Here is a tiny trained network, its code and every weight. The questions are about switching its units off for an input and a class, where a switched-off unit gives its printed mean instead of its output.

import numpy as np


def w(rows, s, z=0):
    codes = np.array(rows[::2]) - 128.0
    scale = np.full(codes.shape[1], s)
    scale[-1] = z or s
    return codes * scale


def f(y):
    return y / 2 * (1 + np.tanh(0.7978845608 * (y + 0.044715 * y**3)))


def log_softmax(a):
    a = a - a.max(-1, keepdims=True)
    return a - np.log(np.exp(a).sum(-1, keepdims=True))


def net(x, mask):
    res = np.array(x, float).reshape(1, 8) / 4 @ E
    y = f(res @ A[0][:, :-1].T + A[0][:, -1])
    res = res + np.where(mask, y, B[0][:, -1]) @ B[0][:, :-1]
    return log_softmax(res[-1] @ U[:, :-1].T + U[:, -1])


A, B = {}, {}
E = w([
[129,128,127,128,129,127],'x0',
[127,127,126,128,131,127],'x1',
[125,128,128,125,127,127],'x2',
[241,98,78,199,141,142],'x3',
[178,217,187,136,55,89],'x4',
[129,127,130,128,131,130],'x5',
[134,96,94,107,151,2],'x6',
[129,127,129,129,128,126],'x7',
],0.0087)
A[0] = w([
[124,132,125,130,129,145,138],'N0',
[47,97,116,113,138,50,161],'N1',
[117,183,178,107,124,106,125],'N2',
[153,60,78,161,152,161,130],'N3',
[138,172,154,111,126,118,174],'N4',
[86,127,138,110,144,64,120],'N5',
[87,142,137,137,129,159,175],'N6',
[154,132,153,141,145,155,119],'N7',
[85,199,178,122,98,90,123],'N8',
[135,167,130,126,118,115,164],'N9',
[198,110,104,132,141,3,120],'N10',
[240,179,144,163,92,100,80],'N11',
[191,142,146,123,129,212,191],'N12',
[52,148,158,138,118,228,253],'N13',
[130,126,129,128,128,129,122],'N14',
[115,174,179,104,117,106,103],'N15',
[182,157,121,149,130,178,159],'N16',
[165,61,74,147,149,166,156],'N17',
[35,76,110,80,141,159,210],'N18',
],0.014,0.0037)
B[0] = w([
[144,125,135,129,144,135,134],'N0',
[45,175,86,168,105,78,228],'N1',
[133,104,175,110,83,112,196],'N2',
[165,55,96,150,116,112,212],'N3',
[135,146,177,110,103,124,177],'N4',
[93,155,158,149,162,75,190],'N5',
[125,114,139,106,130,164,167],'N6',
[136,140,134,157,121,128,147],'N7',
[128,77,216,101,121,85,227],'N8',
[141,149,183,104,145,118,161],'N9',
[133,113,56,2,128,121,252],'N10',
[136,244,109,108,142,177,240],'N11',
[157,159,164,213,140,141,219],'N12',
[142,94,139,64,122,247,254],'N13',
[132,129,130,127,135,126,127],'N14',
[136,94,174,114,103,106,191],'N15',
[134,170,135,192,131,150,195],'N16',
[177,61,92,160,144,112,218],'N17',
[73,187,73,121,173,176,235],'N18',
],0.03,0.0096)
U = w([
[112,172,93,47,161,201,249],'0',
[35,197,97,169,167,83,151],'1',
[147,79,225,126,72,152,71],'2',
[110,117,169,94,75,2,27],'3',
[182,48,140,246,141,153,94],'4',
[160,39,68,114,132,36,49],'5',
[145,230,147,205,140,148,109],'6',
],0.005,0.0014)

Each question gives the input, the list of numbers given to net, and the class t.
The units are the neurons (one row each of A and B). Each row of codes is followed by its name. A weight is (code - 128) times the scale printed after its matrix; where a second scale follows, it is the last column's (A, B and U).
mask holds one flag per neuron, in row order. A switched-off neuron (its flag False) gives its mean, the last column of its row in B, instead of its output. The means were averaged over made-up inputs and are rounded, as every weight is.
A unit's drop is (log p(t) with every unit on - log p(t) with that unit switched off) / (log p(t) with every unit on - log p(t) with every unit switched off).
The circuit of an input: a set's keep is (log p(t) with only the set's units on - log p(t) with every unit switched off) / (log p(t) with every unit on - log p(t) with every unit switched off). Starting from the 12 units with the biggest drops (on a tie, the unit counted first), units are removed one at a time, each time the one whose removal leaves the highest keep (on an exact tie, the one counted first), for as long as the keep stays at least 0.8.
circuit, biggest first: the units of the circuit, biggest drop first
top k neurons: the k neurons with the biggest drops, biggest first
drop of u: that unit's drop, to one decimal
input [-5,-2,-5,-4,0,1,4,-5], class 1: circuit, biggest first	[N1]
input [5,-4,6,1,-8,5,4,4], class 5: top 3 neurons	[N3; N17; N11]
input [-4,6,-5,2,7,5,0,1], class 6: circuit, biggest first	[N11; N13]
input [2,-1,0,-2,-2,-1,1,-3], class 1: top 2 neurons	[N10; N13]
input [3,1,2,1,-1,3,3,-8], class 5: top 3 neurons	[N11; N13; N18]
input [-6,-5,0,6,0,-8,8,-7], class 5: top 3 neurons	[N13; N18; N17]
input [7,2,6,1,-6,2,7,-6], class 5: top 2 neurons	[N10; N3]
input [-5,-2,-2,-8,2,-7,1,-8], class 3: top 2 neurons	[N1; N5]
input [3,6,8,-7,0,-4,3,-6], class 1: top 2 neurons	[N18; N1]
input [7,3,5,-6,3,6,0,-2], class 2: top 2 neurons	[N10; N13]
input [-7,-6,8,-8,-4,3,2,-4], class 1: drop of N1	0.7
input [-3,0,5,-4,7,-3,0,0], class 2: drop of N10	0.2
input [8,0,5,6,-7,-2,-3,-8], class 4: drop of N3	0.0
input [6,-3,8,0,6,4,-3,-2], class 2: circuit, biggest first	[N18]
input [-8,2,-3,-3,4,0,1,8], class 3: drop of N13	0.3
